Below is a small trained network, with its code and all its weights. Each question gives an input and a class and asks what happens when units are switched off, that is, made to give their printed mean instead of their output.

import numpy as np


def w(rows, s, z=0):
    codes = np.array(rows[::2]) - 128.0
    scale = np.full(codes.shape[1], s)
    scale[-1] = z or s
    return codes * scale


def norm(h):
    return h / np.sqrt((h * h).mean(-1, keepdims=True) + 1e-5)


def f(y):
    return y / 2 * (1 + np.tanh(0.7978845608 * (y + 0.044715 * y**3)))


def log_softmax(a):
    a = a - a.max(-1, keepdims=True)
    return a - np.log(np.exp(a).sum(-1, keepdims=True))


def net(x, mask):
    res = np.array(x, float).reshape(1, 3) / 4 @ E
    u = 0
    for l in range(2):
        y = f(norm(res) @ A[l][:, :-1].T + A[l][:, -1])
        res = res + np.where(mask[u : u + 5], y, B[l][:, -1]) @ B[l][:, :-1]
        u += 5
    return log_softmax(norm(res)[-1] @ U[:, :-1].T + U[:, -1])


A, B = {}, {}
E = w([
[114,67,69],'x0',
[254,105,101],'x1',
[66,135,87],'x2',
],0.008)
A[0] = w([
[210,8,178,185],'L0N0',
[104,254,122,198],'L0N1',
[97,121,162,123],'L0N2',
[99,79,176,81],'L0N3',
[5,252,99,4],'L0N4',
],0.0069,0.0022)
B[0] = w([
[1,137,138,253],'L0N0',
[155,235,114,217],'L0N1',
[60,107,147,138],'L0N2',
[118,211,9,122],'L0N3',
[143,112,50,251],'L0N4',
],0.0076,0.0031)
A[1] = w([
[179,200,218,202],'L1N0',
[2,205,159,173],'L1N1',
[128,44,228,223],'L1N2',
[195,37,97,253],'L1N3',
[7,166,150,190],'L1N4',
],0.0081,0.0033)
B[1] = w([
[21,254,126,223],'L1N0',
[190,170,11,255],'L1N1',
[97,134,55,175],'L1N2',
[39,68,148,212],'L1N3',
[113,94,53,239],'L1N4',
],0.0089,0.0052)
U = w([
[152,105,162,4],'0',
[71,9,116,251],'1',
[78,209,155,185],'2',
[94,106,110,48],'3',
[85,174,110,252],'4',
[146,102,150,4],'5',
[112,124,62,252],'6',
[146,152,151,4],'7',
],0.012,0.0034)

Each question gives the input, the list of numbers given to net, and the class t.
The units are the neurons (one row each of A and B). Each row of codes is followed by its name. A weight is (code - 128) times the scale printed after its matrix; where a second scale follows, it is the last column's (A, B and U).
mask holds one flag per neuron, layer by layer. A switched-off neuron (its flag False) gives its mean, the last column of its row in B, instead of its output. The means were averaged over made-up inputs and are rounded, as every weight is.
A unit's drop is (log p(t) with every unit on - log p(t) with that unit switched off) / (log p(t) with every unit on - log p(t) with every unit switched off).
The circuit of an input: a set's keep is (log p(t) with only the set's units on - log p(t) with every unit switched off) / (log p(t) with every unit on - log p(t) with every unit switched off). Starting from all 10 units, units are removed one at a time, each time the one whose removal leaves the highest keep (on an exact tie, the one counted first), for as long as the keep stays at least 0.8.
units of the circuit, in order: the units of the circuit, biggest drop first
k most important neurons: the k neurons with the biggest drops, biggest first
top k neurons in layer l: the k neurons of layer l with the biggest drops, biggest first
drop when u is switched off: that unit's drop, to one decimal
input [4,8,-4], class 1: units of the circuit, in order -> [L1N3 L1N1]
input [-1,-8,-5], class 6: most important neuron -> [L1N1]
input [-4,7,-8], class 2: units of the circuit, in order -> [L1N0 L0N0 L1N1]
input [5,8,-2], class 1: top 2 neurons in layer 1 -> [L1N3 L1N1]
input [0,4,-6], class 2: top 2 neurons in layer 1 -> [L1N0 L1N4]
input [2,3,-2], class 1: 2 most important neurons -> [L0N1 L1N0]
input [2,0,4], class 1: 3 most important neurons -> [L0N0 L1N0 L1N1]
input [5,-1,1], class 1: top 2 neurons in layer 0 -> [L0N0 L0N1]
input [5,4,-3], class 1: top 2 neurons in layer 1 -> [L1N0 L1N1]
input [1,8,4], class 1: drop when L1N3 is switched off -> 0.2
input [7,7,8], class 1: drop when L1N3 is switched off -> 0.1
input [3,7,5], class 1: drop when L0N4 is switched off -> 0.0
input [-3,3,-8], class 2: drop when L1N1 is switched off -> 0.1
input [-7,8,-6], class 2: top neuron in layer 1 -> [L1N0]
